Here is a tiny trained network, its code and every weight. The questions are about switching its units off for an input and a target symbol, where a switched-off unit gives its printed mean instead of its output.

import numpy as np


def w(rows, s, z=0):
    codes = np.array(rows[::2]) - 128.0
    scale = np.full(codes.shape[1], s)
    scale[-1] = z or s
    return codes * scale


def norm(h):
    return h / np.sqrt((h * h).mean(-1, keepdims=True) + 1e-5)


def f(y):
    return np.maximum(y, 0)


def softmax(a):
    e = np.exp(a - a.max(-1, keepdims=True))
    return e / e.sum(-1, keepdims=True)


def log_softmax(a):
    a = a - a.max(-1, keepdims=True)
    return a - np.log(np.exp(a).sum(-1, keepdims=True))


def net(x, mask):
    ids = ['λμπσφω'.index(c) for c in x.split()]
    T = len(ids)
    res = E[ids] + P[:T]
    r = norm(res)
    for j in range(2):
        rows = slice(2 * j, 2 * j + 2)
        q, k, v = (r @ M[0][rows].T for M in (Q, K, V))
        z = softmax(np.where(np.tri(T) > 0, q @ k.T / 2**0.5, -1e9)) @ v
        o = O[0][rows]
        res = res + np.where(mask[j], z, o[:, -1]) @ o[:, :-1]
    y = f(norm(res) @ A[0][:, :-1].T + A[0][:, -1])
    res = res + np.where(mask[2:6], y, B[0][:, -1]) @ B[0][:, :-1]
    return log_softmax(norm(res)[-1] @ U[:, :-1].T + U[:, -1])


Q, K, V, O, A, B = {}, {}, {}, {}, {}, {}
E = w([
[124,104,103,108,130,144],'λ',
[126,152,115,109,148,139],'μ',
[146,127,152,120,64,250],'π',
[133,137,98,110,145,141],'σ',
[126,125,126,113,144,149],'φ',
[183,114,179,147,76,62],'ω',
],0.022)
P = w([
[191,108,150,176,148,62],'0',
[80,167,133,126,65,128],'1',
[44,202,111,193,91,134],'2',
[135,166,113,247,171,157],'3',
[156,119,146,147,145,118],'4',
[188,123,133,69,68,123],'5',
[126,120,83,159,47,99],'6',
[96,106,86,117,66,142],'7',
[121,164,152,135,203,140],'8',
],0.014)
Q[0] = w([
[214,97,157,126,68,70],'head 0',
[89,128,110,50,109,225],'head 0',
[204,159,148,156,2,137],'head 1',
[207,123,155,67,125,132],'head 1',
],0.017)
K[0] = w([
[146,133,135,143,67,123],'head 0',
[144,122,103,103,165,176],'head 0',
[93,137,116,252,135,139],'head 1',
[73,155,99,161,55,95],'head 1',
],0.018)
V[0] = w([
[176,173,87,127,132,185],'head 0',
[190,78,116,122,140,165],'head 0',
[102,22,169,146,97,193],'head 1',
[127,65,9,158,59,96],'head 1',
],0.012)
O[0] = w([
[44,91,102,144,91,148,254],'head 0',
[92,196,37,192,170,139,233],'head 0',
[189,241,131,130,77,140,47],'head 1',
[106,170,143,246,55,42,114],'head 1',
],0.012,0.0048)
A[0] = w([
[114,192,120,176,64,165,191],'neuron 0',
[83,137,52,137,124,118,219],'neuron 1',
[204,158,156,183,72,5,252],'neuron 2',
[151,113,140,189,169,180,126],'neuron 3',
],0.014,0.0028)
B[0] = w([
[180,2,70,81,105,104,203],'neuron 0',
[147,186,207,132,131,119,246],'neuron 1',
[206,161,230,220,203,186,184],'neuron 2',
[108,157,129,63,49,113,165],'neuron 3',
],0.013)
U = w([
[16,130,121,224,138,89,120],'λ',
[109,69,199,84,78,57,2],'μ',
[188,56,79,76,123,190,126],'π',
[73,9,148,94,254,184,35],'σ',
[134,207,115,82,169,241,172],'φ',
[177,133,110,244,157,169,255],'ω',
],0.0086,0.002)

Each question gives the input, a string of symbols that net reads in full, and the target symbol t.
The units are the heads (2 rows each of Q, K, V and O) and the neurons (one row each of A and B). Each row of codes is followed by its name. A weight is (code - 128) times the scale printed after its matrix; where a second scale follows, it is the last column's (O, A, B and U).
mask holds one flag per unit, heads first, then neurons. A switched-off unit (its flag False) gives its mean, the last column of its rows in O or B, instead of its output. The means were averaged over made-up inputs and are rounded, as every weight is.
A unit's drop is (log p(t) with every unit on - log p(t) with that unit switched off) / (log p(t) with every unit on - log p(t) with every unit switched off).
The circuit of an input: a set's keep is (log p(t) with only the set's units on - log p(t) with every unit switched off) / (log p(t) with every unit on - log p(t) with every unit switched off). Starting from all 6 units, units are removed one at a time, each time the one whose removal leaves the highest keep (on an exact tie, the one counted first), for as long as the keep stays at least 0.8.
circuit, biggest first: the units of the circuit, biggest drop first
k most important neurons: the k neurons with the biggest drops, biggest first
which heads matter: for each layer, one digit per head in row order, 1 if its drop is at least 0.15 and else 0, layers parted by /
drop when u is switched off: that unit's drop, to one decimal
input λ ω φ φ μ, target μ: circuit, biggest first => (head 1; neuron 2)
input π λ ω ω φ σ φ, target μ: circuit, biggest first => (neuron 2; neuron 1)
input σ σ φ μ λ λ φ φ μ, target ω: circuit, biggest first => (head 1; neuron 2)
input φ φ σ μ, target φ: circuit, biggest first => (head 1; neuron 3)
input λ φ φ σ σ ω ω π φ, target μ: circuit, biggest first => (head 1; neuron 2; neuron 3)
input π π σ σ λ φ μ σ, target ω: which heads matter => 11
input φ μ λ λ φ λ, target ω: which heads matter => 01
input μ π φ φ λ φ μ, target φ: circuit, biggest first => (head 1; neuron 0)
input λ σ ω φ λ φ φ λ, target ω: circuit, biggest first => (head 1)
input σ λ σ σ ω ω φ, target λ: circuit, biggest first => (neuron 0; head 1)
input φ φ ω ω μ μ λ, target μ: 2 most important neurons => (neuron 2; neuron 1)
input π φ φ ω σ σ μ σ, target λ: 2 most important neurons => (neuron 1; neuron 2)
input π μ λ μ, target π: circuit, biggest first => (head 1; neuron 0; head 0)
input φ φ σ λ σ, target φ: circuit, biggest first => (neuron 0; head 1)
input ω φ σ φ ω π φ ω μ, target π: 2 most important neurons => (neuron 0; neuron 1)
input μ μ φ σ σ π λ, target λ: 2 most important neurons => (neuron 0; neuron 2)
input σ λ μ μ μ ω μ φ σ, target μ: circuit, biggest first => (head 1; neuron 2; neuron 0; head 0)
input μ π σ φ φ ω λ φ, target φ: circuit, biggest first => (head 1; neuron 0)
input μ φ λ σ λ, target φ: circuit, biggest first => (neuron 0; head 1)
input λ φ λ σ φ σ ω μ σ, target λ: most important neuron => (neuron 2)
input φ μ σ φ ω φ σ, target φ: most important neuron => (neuron 0)
input φ λ φ λ λ σ σ φ, target ω: 3 most important neurons => (neuron 1; neuron 3; neuron 0)
input φ σ ω σ σ π π φ σ, target π: 2 most important neurons => (neuron 0; neuron 2)
input λ σ φ σ μ ω, target ω: drop when neuron 2 is switched off => 0.4
input π ω φ π λ, target μ: drop when neuron 2 is switched off => 0.9
input μ ω π σ φ π μ λ λ, target π: drop when neuron 0 is switched off => 0.9
input ω π σ, target μ: drop when head 0 is switched off => 0.1
